In the rows, zero is written as 128.
Here are made-up nodes, facts about them, and rows of numbers that follow some of those facts. Name the node behind each unnamed row.

Named rows:
[120 137 119  85 152 145 154 123 145  90 141 130  94 120 141 130 161 162
 155 114 164 130 124 166 132 105 129 102  99 108 168  86 126 124 138 117
 114 140 122  87  93] : brisko
[ 94 191  93  67 178 139 168 124 173 108 130 159 151 134 138 136  65 169
 167 135 175 147 126 215  78  75 154 165 105  78 163  98 155 100  98  89
  94 128  73 143 113] : laklin
[127 138 128 100 167 151 156 114 152  83 133 125 110 106 151 151 170 172
 160 107 167 118 105 160 113 111 145 105 105  99 168 102 124 134 142 103
 136 136 130 112  92] : fifle
[132 130 111  84 159 168 151 115 158  87 146 133 105 126 147 146 179 180
 156 115 176 118 106 158 130  94 124  90 113 111 166  86 122 131 145 110
 109 121 107  93  97] : flarel
[103 149 101  63 153 170 156 131 156  70 141 137 119 136 154 152 188 172
 159 104 174 121 105 146 139  88 135  92 126 117 182  87  96 119 128 115
 122 116 127  87  94] : muzusa
[ 91 214  99  68 177 136 161 130 163 103 127 150 152 124 145 134  44 162
 167 128 161 159 133 228  62  82 158 175 102  76 161  89 154 115  89  92
 111 129  73 149 121] : diga
[ 92  93  69  62 159 170  79  89 149 106 145 166 116 129 117 127 126 185
 138 147 137  56 120 200 145  97 178 121 168  85 149 104 140  43 113  78
  61 108  73  97  90] : lidu
[127 132 122  95 171 161 153 109 154  79 142 132 111 117 150 153 167 177
 154 117 162 114 110 163 125  97 141  97 119 104 168  91 127 136 136 101
 124 132 113  97  93] : fufil
[113 131  80  70 177 173 123  96 170  97 132 127 124 124 142 144 144 188
 150 149 138  97 102 167 117  93 154 117 162 116 170  72 122  92 125  69
  85 118  79 103 115] : stoluk
[120 136 109  80 143 147 154 119 145  96 141 133  86 121 151 127 153 161
 144 102 157 134 122 179 128 104 140  93  90 109 171  87 124 128 141 124
 117 151 115 103  89] : ludras
[126 148 133 103 165 149 145 117 136  77 136 116 107  96 159 151 155 171
 163  98 155 125 105 168 104 117 150 107 104  92 165  97 125 149 135 111
 152 136 138 116  91] : kibrar
[117 133 123  94 157 133 163 118 142  94 138 122  98 115 137 128 160 154
 153 112 164 129 123 163 117 112 149 110  95  97 168 101 129 124 145 104
 123 140 129 103  92] : braplor
[113 135 102  87 137 156 157 125 148  88 138 126  96 139 118 124 164 159
 154 115 164 117 118 150 152  85 113 110  98 132 154  85 129 129 141 115
 109 109 114  82  98] : lumol
[109 154  94  83 176 138 157 111 165 105 122 111 117 119 141 126 118 162
 149 148 134 131 119 173  94 104 162 140 126 104 176  79 132 101 127  67
 104 140  99 116 112] : dazil
[126 149 131 103 166 150 146 118 137  75 132 119 107  95 157 154 156 171
 164  96 157 123 104 169 105 120 150 106 107  92 167 100 127 146 131 110
 154 140 138 118  91] : traman
[129 149 135 100 168 149 144 115 135  77 137 117 106  96 160 147 157 167
 163  95 156 124 106 169 103 118 152 109 110  91 166  96 126 150 137 108
 150 134 137 117  94] : sabren
[114 145 131  99 160 133 151 129 133  81 133 122  93 106 142 134 145 159
 160 106 150 135 126 166 114 122 148 112  92  94 172  98 119 132 134 112
 141 147 141 100  89] : stozanar

How the nodes are related:
bagus κ kekos; bagus κ lumol; bagus κ dukel; bagus κ sozis; bagus κ fatol; bestom κ kekos
bestom κ flodogar; bestom κ stoluk; beti κ tider; beti κ fidrik; biko κ kibrar; biko κ dazil
biko κ braplor; biko κ rapubran; bosus κ dregel; bromis κ sabren; bromis κ sozis; bromis κ flufes
brovum κ badu; brovum κ zerivin; brovum κ davudrer; brovum κ laklin; brovum κ kodi; daskegu κ breflis
daskegu κ brigrar; daskegu κ flufes; dekla κ niskek; dekla κ flodogar; dekla κ zakom; dekla κ vano
dovak κ rapubran; dovak κ fladrosta; dralus κ skegres; dralus κ brimol; drekem κ tredin; drekem κ dridrostar
drutufom κ diga; drutufom κ flarel; drutufom κ braplor; drutufom κ bribi; drutufom κ pludrik; druvuk κ sabren
druvuk κ pubrun; druvuk κ braplor; dugre κ tromer; flabok κ ludras; fotebrom κ plazo; fotebrom κ debrer
fotebrom κ putre; fotebrom κ keston; fustivan κ lumol; fustivan κ nipas; fustivan κ brimol; fustivan κ nitri
fustivan κ breka; fustivan κ kodi; gefleska κ diso; gefleska κ fladrosta; gefleska κ tromer; gitribra κ fugol
gitribra κ debrer; gitribra κ gretil; gitribra κ siko; godros κ dazil; godros κ brolam; grafi κ skegres
grepliplir κ flodogar; grepliplir κ keston; grepliplir κ zaskul; grotrus κ skati; grotrus κ breka; kilem κ plutik
kilem κ zerivin; kilem κ tromer; kopa κ pledebro; kopa κ siko; kopa κ tromer; kuplidran κ stozanar
lazul κ putre; lazul κ brarotras; lubak κ plazo; lubak κ flarel; lubak κ nitri; lubak κ brarotras
lubak κ mozu; mesastir κ rigril; mesastir κ lumol; mesastir κ buples; mesastir κ flobek; mesastir κ nipas
mesastir κ fipo; mesastir κ stoleme; mubi κ stoluk; muzusa κ kekos; muzusa κ skegres; muzusa κ dokek
muzusa κ brarotras; niskefi κ tudrus; niskefi κ keston; niskefi κ stoleme; niskefi κ brolam; nonogum κ keston
paplun κ tula; paplun κ fufil; paplun κ brimol; paplun κ siko; paplun κ brolu; pibras κ nipas
pibras κ fuve; pibras κ zakom; plolemen κ tredin; plolemen κ zakom; runas κ filok; runas κ nipas
runas κ flumo; runas κ zaskul; runas κ bribi; skegra κ niskek; skegra κ rapubran; tasam κ telor
tefo κ starin; tefo κ kogon; tefo κ teker; tuklan κ sabren; tuklan κ zaskul; tuklan κ fidrik
tuklan κ brolam; tuklan κ vano; vadire κ zerivin; viklam κ traman; viklam κ breflis; viklam κ brukle
viklam κ pliskos; viklam κ motik; viklam κ kludri; vubuflok κ grokom; vubuflok κ brigrar; vubuflok κ fidrik
zusunam κ bunar; zusunam κ zaskul; badu ρ 612; bagus ρ 16; bebravu ρ 16; bestom ρ 16
beti ρ 161; biko ρ 16; bosus ρ 331; braplor ρ 161; brarotras ρ 612; breflis ρ 331
breka ρ 161; bribi ρ 306; brigrar ρ 16; brilor ρ 306; brimol ρ 16; brisko ρ 612
brolam ρ 331; brolu ρ 331; bromis ρ 16; brovum ρ 16; brufles ρ 16; brukle ρ 161
bunar ρ 16; buples ρ 161; daskegu ρ 161; davudrer ρ 16; dazil ρ 161; debrer ρ 612
dekla ρ 991; diga ρ 16; diso ρ 16; dokek ρ 991; dovak ρ 331; dralus ρ 161
dregel ρ 306; drekem ρ 306; dridrostar ρ 16; droki ρ 161; drutufom ρ 331; druvuk ρ 161
dugre ρ 306; dukel ρ 991; fatol ρ 612; fidrik ρ 306; fifle ρ 161; filok ρ 161
fiplil ρ 161; fipo ρ 16; flabok ρ 331; fladrosta ρ 161; flarel ρ 306; flobek ρ 161
flodogar ρ 16; flufes ρ 161; flumo ρ 612; fotebrom ρ 991; fufil ρ 331; fugol ρ 331
fustivan ρ 16; fuve ρ 306; gaflo ρ 16; gefleska ρ 16; gitribra ρ 16; godros ρ 16
grafi ρ 331; grepliplir ρ 16; gretil ρ 161; grokom ρ 331; grotrus ρ 161; kastuzes ρ 161
kekos ρ 161; keston ρ 306; kibrar ρ 16; kilem ρ 331; kludri ρ 612; kodi ρ 991
kogon ρ 306; kopa ρ 16; kuplidran ρ 612; laklin ρ 161; lazul ρ 16; lidu ρ 306
lodonok ρ 16; lubak ρ 331; ludras ρ 612; lumol ρ 306; matosos ρ 612; meren ρ 991
mesastir ρ 161; motik ρ 16; mozu ρ 16; mubi ρ 612; mudri ρ 612; muzusa ρ 306
nastur ρ 331; nipas ρ 16; niskefi ρ 612; niskek ρ 991; nitri ρ 306; nonogum ρ 612
paplun ρ 16; pibras ρ 306; plazo ρ 331; pledebro ρ 991; plelur ρ 331; pliskos ρ 16
plolemen ρ 306; pludrik ρ 161; plutik ρ 161; pubrun ρ 612; putre ρ 612; rapubran ρ 16
rigril ρ 16; runas ρ 161; sabren ρ 16; saper ρ 16; siko ρ 306; skati ρ 161
skegra ρ 331; skegres ρ 331; skofosas ρ 306; skufi ρ 612; sozis ρ 16; starin ρ 16
stoger ρ 16; stoleme ρ 331; stoluk ρ 306; stozanar ρ 16; stuboskun ρ 306; tasam ρ 991
tefo ρ 16; teker ρ 991; telor ρ 16; tider ρ 161; traman ρ 16; tredin ρ 331
trifazi ρ 161; tromer ρ 16; tudrus ρ 161; tuklan ρ 612; tula ρ 612; vadire ρ 331
vano ρ 991; viklam ρ 991; vipek ρ 16; voven ρ 161; vubuflok ρ 331; zakom ρ 16
zaskul ρ 161; zera ρ 306; zerivin ρ 161; zusunam ρ 16; badu γ gitribra; beti γ skofosas
biko γ mubi; breka γ teker; breka γ mubi; bribi γ matosos; bribi γ debrer; brilor γ skofosas
brilor γ fufil; brilor γ dekla; brimol γ drekem; brolu γ skofosas; brufles γ niskefi; brufles γ plazo
daskegu γ skofosas; daskegu γ mubi; davudrer γ mudri; dazil γ brolu; debrer γ mubi; debrer γ vano
dekla γ rigril; dekla γ stoluk; diga γ skofosas; dralus γ teker; drekem γ skofosas; drekem γ fufil
droki γ lodonok; droki γ drekem; fladrosta γ mozu; flobek γ fufil; flobek γ mozu; flumo γ skofosas
godros γ niskek; gretil γ dazil; gretil γ droki; grokom γ debrer; grokom γ mozu; kodi γ fufil
kodi γ teker; laklin γ skofosas; lidu γ teker; lodonok γ diga; lodonok γ mubi; matosos γ plazo
motik γ diga; motik γ mubi; mozu γ skofosas; mubi γ skofosas; mudri γ teker; nastur γ brilor
niskefi γ skofosas; niskefi γ plazo; niskek γ mudri; niskek γ mozu; nonogum γ rigril; plazo γ teker
plazo γ mubi; pledebro γ skofosas; pliskos γ niskek; pliskos γ fufil; pliskos γ plazo; pliskos γ lidu
pludrik γ skofosas; pludrik γ teker; rigril γ teker; skegra γ drekem; skegres γ skofosas; skufi γ skofosas
skufi γ pledebro; sozis γ skofosas; sozis γ fufil; sozis γ droki; sozis γ teker; stoluk γ rigril
stuboskun γ lidu; stuboskun γ mubi; tasam γ lidu; tefo γ kodi; teker γ skofosas; tredin γ skofosas
tredin γ daskegu; trifazi γ droki; trifazi γ tasam; zera γ droki; zera γ brilor; badu ξ dovak
bagus ξ gaflo; bebravu ξ lumol; bestom ξ vipek; beti ξ dralus; braplor ξ kuplidran; brarotras ξ dugre
bribi ξ niskek; brisko ξ dukel; brolam ξ bribi; bromis ξ tasam; brovum ξ grepliplir; brufles ξ stozanar
brukle ξ buples; buples ξ bagus; dazil ξ flufes; debrer ξ grotrus; diga ξ nastur; dokek ξ skegres
dovak ξ bunar; dralus ξ biko; drekem ξ plolemen; dridrostar ξ badu; droki ξ tefo; drutufom ξ tudrus
druvuk ξ putre; fiplil ξ nipas; fipo ξ viklam; flabok ξ mudri; flodogar ξ stoger; fotebrom ξ dazil
fugol ξ telor; fuve ξ fufil; gaflo ξ starin; gefleska ξ brukle; gitribra ξ dridrostar; gretil ξ skati
grokom ξ brisko; grotrus ξ kogon; kastuzes ξ fotebrom; kekos ξ saper; keston ξ bestom; kodi ξ siko
kogon ξ rigril; kuplidran ξ lazul; laklin ξ zakom; lidu ξ brigrar; lodonok ξ brufles; ludras ξ skufi
lumol ξ stoleme; mesastir ξ drutufom; mudri ξ tider; nipas ξ flabok; nonogum ξ plutik; pledebro ξ voven
plelur ξ dokek; pliskos ξ diga; plutik ξ debrer; rigril ξ ludras; saper ξ nonogum; siko ξ fifle
skati ξ diso; skegres ξ lodonok; skufi ξ filok; sozis ξ brovum; starin ξ mesastir; stoger ξ bebravu
stoleme ξ fipo; stozanar ξ meren; stuboskun ξ droki; tasam ξ brilor; tefo ξ fiplil; teker ξ plelur
telor ξ kodi; trifazi ξ braplor; viklam ξ dregel; vubuflok ξ brarotras

Name these rows:
No name comes twice in this set of rows, the named rows included.
[114 144 125  82 156 137 156 128 131  84 138 120  97 114 157 121 152 147
 153 101 151 142 123 175 111 116 159 116 104  96 167  94 121 136 138 113
 147 134 149  97  91] => bromis
[124 130 109  86 146 137 164 116 149  98 136 128  96 113 152 125 148 161
 143 106 155 133 115 179 122 114 156  97  80 105 174 105 130 124 148 118
 127 165 123 118  87] => plutik
[104 179  68  44 171 156 167 120 178 114 136 146 142 154 145 117  91 166
 152 154 165 152 128 198  96  62 142 156 137 107 167  69 134  97 107  77
  69 110  62 113 129] => drekem
[110 152  90  77 170 148 141 112 164 101 130 121 108 126 138 129 124 167
 151 147 133 128 124 175 114 100 145 129 130 114 174  72 129 102 122  82
  93 134  95 101 112] => badu
[124 153  92  82 184 159 129  99 166  98 126  99 122 111 153 142 124 180
 154 143 126 116 100 173  86 105 162 135 152 112 175  68 122 111 122  63
 111 121  94 125 123] => niskek
[116 130 116  82 156 137 168 122 142  92 141 122 100 123 148 118 162 149
 151 112 168 133 116 163 115 108 157 112 109 101 164  99 125 128 151 107
 128 128 141  99  91] => druvuk
[ 87 165  91  72 175 141 120 112 148  99 130 148 132 114 137 136  74 168
 155 128 139 116 128 218  90 101 181 155 135  74 161  99 144  87  95  86
 110 127  89 130  99] => sozis
[ 86  96  81  70 176 160  75  90 143  97 144 168 117 116 115 129 115 184
 145 147 133  69 129 201 126 108 189 122 171  71 156 106 129  42 105  85
  67 117  88  99  87] => mudri
[105 158 122  82 149 141 153 135 134  82 133 129  99 110 157 128 153 146
 162  99 154 141 124 176 120 116 157 116 107  97 177  96 112 134 136 117
 148 140 152  92  81] => bestom
[136 125 102  81 163 156 153 127 154  68 139 123 123 105 172 146 152 173
 169 107 145 129 107 181 107 118 145 112 109 100 165 136 118 148 135 114
 156 155 165  97  96] => kopa

Now the same nodes, written a new way:
Some rows with their names:
[158  75 119  70 120 116 133 155 128 158 118 121 138 134 115 116 173 106
 159 111 111  92 155 134 102 193 118 142 126] : kludri
[162  78 137  84  98 112 133 157 115 115 135 125 145 150 132 122 147  93
 156 134 101 112 133 129 124 152 154 125 159] : viklam
[163 123 142  97 144 156 147 151 128 167 136 110 122 127 122 152  98 121
 127 105  92 149  93 134 101 138 113  83 136] : fidrik
[ 26 148  91 187 114 136 104 182 120 132  37  76 155 147 141 174  88 128
 135 137 170 149 103 157 157 113 139 140  80] : skegres
[149  98 127 116 131 167 138 171 143 149 141 114 149 161 173 170  90 142
 127 148 113 126 101 145 104 128 125 160 133] : grafi
[154  88 123  90 125 137 139 161 135 158 127 120 142 146 138 144 131 122
 144 123 109 109 127 137 102 162 114 143 129] : diso
[152  93 131  95 122 150 113 169 113 139 115 110 148 140 149 118 135 106
 153 129  94 124 126 140  99 157 139 147 131] : gefleska
[148 126 155  81 172 125 123 186 143 133 155 128  73 170 145 115 140  84
 132 124  64 187 105 100 119 129 151 111  96] : grotrus
[146  69 143  82  92 117  98 179 126 142  88 113 142 133 137  98 185  88
 150 111 103 115 151 122 107 188 129 129 134] : badu
[172 115 133  95 141 131 148 137 124 154 150 114 126 154 134 134 116 110
 125 117 110 142 117 129 115 131 129  83 127] : runas
[ 70 116 113 168  77  99  96 204 112 169  43  80 134 138 113 134 121 117
 139  99 175 166 166 150 149 138 138 139  90] : brufles
[156  68  92 138 101 202 198 185 113 155  70 101 121 152 147  80 152  67
 154 153 158 148 121 150  94 138 150 139  97] : stozanar
[ 78 114 147 125 106  83  98 150 135 124  68  97  75 130 104 101 209 141
 139 104 112 118 163 141 168 172 135 169 102] : skufi
[193  98 142  86 164 104 104 181 144  83 136  70  97 115 155 127 160  41
 158 108  85 151 193 129 134 237 132 189 103] : ludras
[157 125 147  97 139 157 136 163 121 157 124 111 125 130 127 143 100 111
 133 108  84 157  88 129 100 135 127  85 136] : fuve
[ 72 131 151 175 104 128 122 145 143 136  86 104 113 157 143 178 106 198
 112 118 132 132 124 164 168 109 117 169 125] : tredin
[ 84 158 155 154 122  92 130 105 123 137  96  99  86 145  99 141 136 169
 117  90 131 142 137 156 180 111 129  95 118] : pludrik

Name these rows:
No name comes twice in this set of rows, the named rows included.
[123 139 151 140 115  91 135 137 116 161 114 116  99 156  96 143 111 153
 131  81 130 162 157 147 153 108 133 100 125] => fladrosta
[101 145 159 152 115  95 128 118 128 148 101 108  90 149 105 143 130 161
 113  85 130 151 143 148 169 115 126  91 123] => flobek
[ 83 161 151 149 126 100 123 113 112 120  93 102  93 143 100 134 133 146
 131  97 115 147 124 151 173 109 143  95 117] => laklin
[120 107 140 136  95 108 122 163 125 169 106 104 110 144 109 142 129 161
 143  98 134 137 167 157 139 139 133 169 127] => godros
[154 119 143  92 141 131 131 159 117 136 133 126 127 155 137 127 120  94
 140 115  88 157 107 119 111 129 141  82 126] => kekos
[122 130  78  95 143  78 160 141  70 155 132 118 104 129  18 134 132 122
 230  96 124 104 180 178 134 146 174 219 106] => mubi
[157  92 110  77 137 148 131 174 111 136 133 116 150 140 133 130 123  90
 170 139  93 117 112 139  93 155 150 155 126] => gitribra
[162  75 116  72 116 118 134 155 129 160 125 109 134 134 119 108 176 104
 156 117 115  95 156 138 105 190 126 147 125] => tuklan
[106 153  78 129 189  79 188 147  29  95  91 166 152 115  49 144 124 106
 214 119 109 104 133 147 184 136 169 187  71] => teker
[ 75 115 166 166  70  92  91 167 129 144  59 104  99 145 115 135 146 172
 129  84 131 147 167 151 165 133 129 156 131] => pliskos
[ 90 146 163 152 115 112 108 118 127 114  85  90  97 137 134 118 153 141
 106 111 116 146 116 140 174 122 133  76 122] => trifazi
[106 208  59  97 226 139 204  94  53 119 161 105 101 104   6 175  62 121
 228 127  81 114  69 192 137 101 183 168  97] => skofosas
[ 49 132  80 159 110 111 103 179 103 144  42  71 143 127 106 138 127 101
 153 120 174 140 134 154 155 146 145 137  73] => lodonok
[ 93 117 151 151  88  98 117 154 132 161  81 109 104 145 105 148 139 176
 137  88 137 131 166 155 154 139 119 162 128] => motik

